Here is a tiny trained network, its code and every weight. The questions are about switching its units off for an input and a class, where a switched-off unit gives its printed mean instead of its output.

import numpy as np


def w(rows, s, z=0):
    codes = np.array(rows[::2]) - 128.0
    scale = np.full(codes.shape[1], s)
    scale[-1] = z or s
    return codes * scale


def f(y):
    return np.maximum(y, 0)


def log_softmax(a):
    a = a - a.max(-1, keepdims=True)
    return a - np.log(np.exp(a).sum(-1, keepdims=True))


def net(x, mask):
    res = np.array(x, float).reshape(1, 4) / 4 @ E
    y = f(res @ A[0][:, :-1].T + A[0][:, -1])
    res = res + np.where(mask, y, B[0][:, -1]) @ B[0][:, :-1]
    return log_softmax(res[-1] @ U[:, :-1].T + U[:, -1])


A, B = {}, {}
E = w([
[69,64,184,199,57,102,89,159,69],'x0',
[101,183,85,106,2,216,108,46,23],'x1',
[163,132,158,139,149,171,142,151,114],'x2',
[86,44,168,114,7,171,228,63,136],'x3',
],0.0083)
A[0] = w([
[215,205,114,67,191,211,191,134,177,254],'n0',
[120,61,136,146,115,99,254,115,159,86],'n1',
[98,177,24,101,58,247,102,115,37,40],'n2',
[159,240,123,141,208,88,19,152,80,57],'n3',
[117,51,217,233,102,150,64,206,46,150],'n4',
[96,100,54,90,103,197,215,119,180,67],'n5',
],0.008,0.0053)
B[0] = w([
[72,62,71,190,100,138,20,98,131,245],'n0',
[88,163,174,195,81,152,166,162,169,178],'n1',
[92,17,130,202,185,102,175,244,247,226],'n2',
[84,163,255,186,30,249,188,115,112,216],'n3',
[39,109,67,113,127,134,43,67,168,221],'n4',
[49,172,186,112,74,183,49,109,111,170],'n5',
],0.008,0.012)
U = w([
[107,136,221,132,32,191,193,94,106,114],'0',
[127,80,150,163,200,87,131,233,228,79],'1',
[115,112,106,145,73,110,88,124,136,253],'2',
[84,111,73,115,85,108,27,62,132,43],'3',
[134,122,89,134,117,113,133,75,86,210],'4',
[236,190,60,16,212,57,188,75,37,2],'5',
[195,209,67,2,193,48,212,45,38,2],'6',
[221,200,36,51,209,52,211,68,78,2],'7',
],0.0096,0.0065)

Each question gives the input, the list of numbers given to net, and the class t.
The units are the neurons (one row each of A and B). Each row of codes is followed by its name. A weight is (code - 128) times the scale printed after its matrix; where a second scale follows, it is the last column's (A, B and U).
mask holds one flag per neuron, in row order. A switched-off neuron (its flag False) gives its mean, the last column of its row in B, instead of its output. The means were averaged over made-up inputs and are rounded, as every weight is.
A unit's drop is (log p(t) with every unit on - log p(t) with that unit switched off) / (log p(t) with every unit on - log p(t) with every unit switched off).
The circuit of an input: a set's keep is (log p(t) with only the set's units on - log p(t) with every unit switched off) / (log p(t) with every unit on - log p(t) with every unit switched off). Starting from all 6 units, units are removed one at a time, each time the one whose removal leaves the highest keep (on an exact tie, the one counted first), for as long as the keep stays at least 0.8.
circuit, biggest first: the units of the circuit, biggest drop first
unit that matters most: the unit with the biggest drop
k most important neurons: the k neurons with the biggest drops, biggest first
drop when u is switched off: that unit's drop, to one decimal
input [-3,-5,8,3], class 2: 2 most important neurons : n2, n0
input [8,-1,-6,5], class 3: unit that matters most : n4
input [-8,-3,-2,2], class 3: 2 most important neurons : n0, n2
input [-5,-4,-3,4], class 3: 2 most important neurons : n2, n3
input [8,-6,-3,6], class 3: 3 most important neurons : n4, n2, n3
input [-7,-6,5,3], class 3: 2 most important neurons : n0, n2
input [1,4,0,3], class 1: circuit, biggest first : n2, n3
input [-5,7,0,5], class 1: 3 most important neurons : n2, n3, n4
input [7,-7,0,-7], class 0: 3 most important neurons : n3, n2, n0
input [6,1,1,-7], class 0: 2 most important neurons : n3, n0
input [-5,-4,2,-6], class 0: 3 most important neurons : n3, n2, n4
input [1,1,2,2], class 4: 2 most important neurons : n3, n2
input [-2,-4,6,-4], class 2: 4 most important neurons : n2, n0, n3, n1
input [4,-6,8,5], class 2: unit that matters most : n2
input [4,-7,-6,7], class 0: 3 most important neurons : n2, n1, n0
input [-3,-5,2,-5], class 0: 2 most important neurons : n3, n2
input [5,5,1,1], class 1: 2 most important neurons : n2, n0
input [-5,-2,-4,-2], class 3: drop when n0 is switched off : 0.6
input [-7,-5,6,5], class 3: drop when n4 is switched off : -0.1
input [0,7,7,0], class 1: drop when n2 is switched off : 0.7
input [-8,-7,-2,0], class 3: drop when n0 is switched off : 0.7
input [-6,-1,-5,-3], class 3: unit that matters most : n0
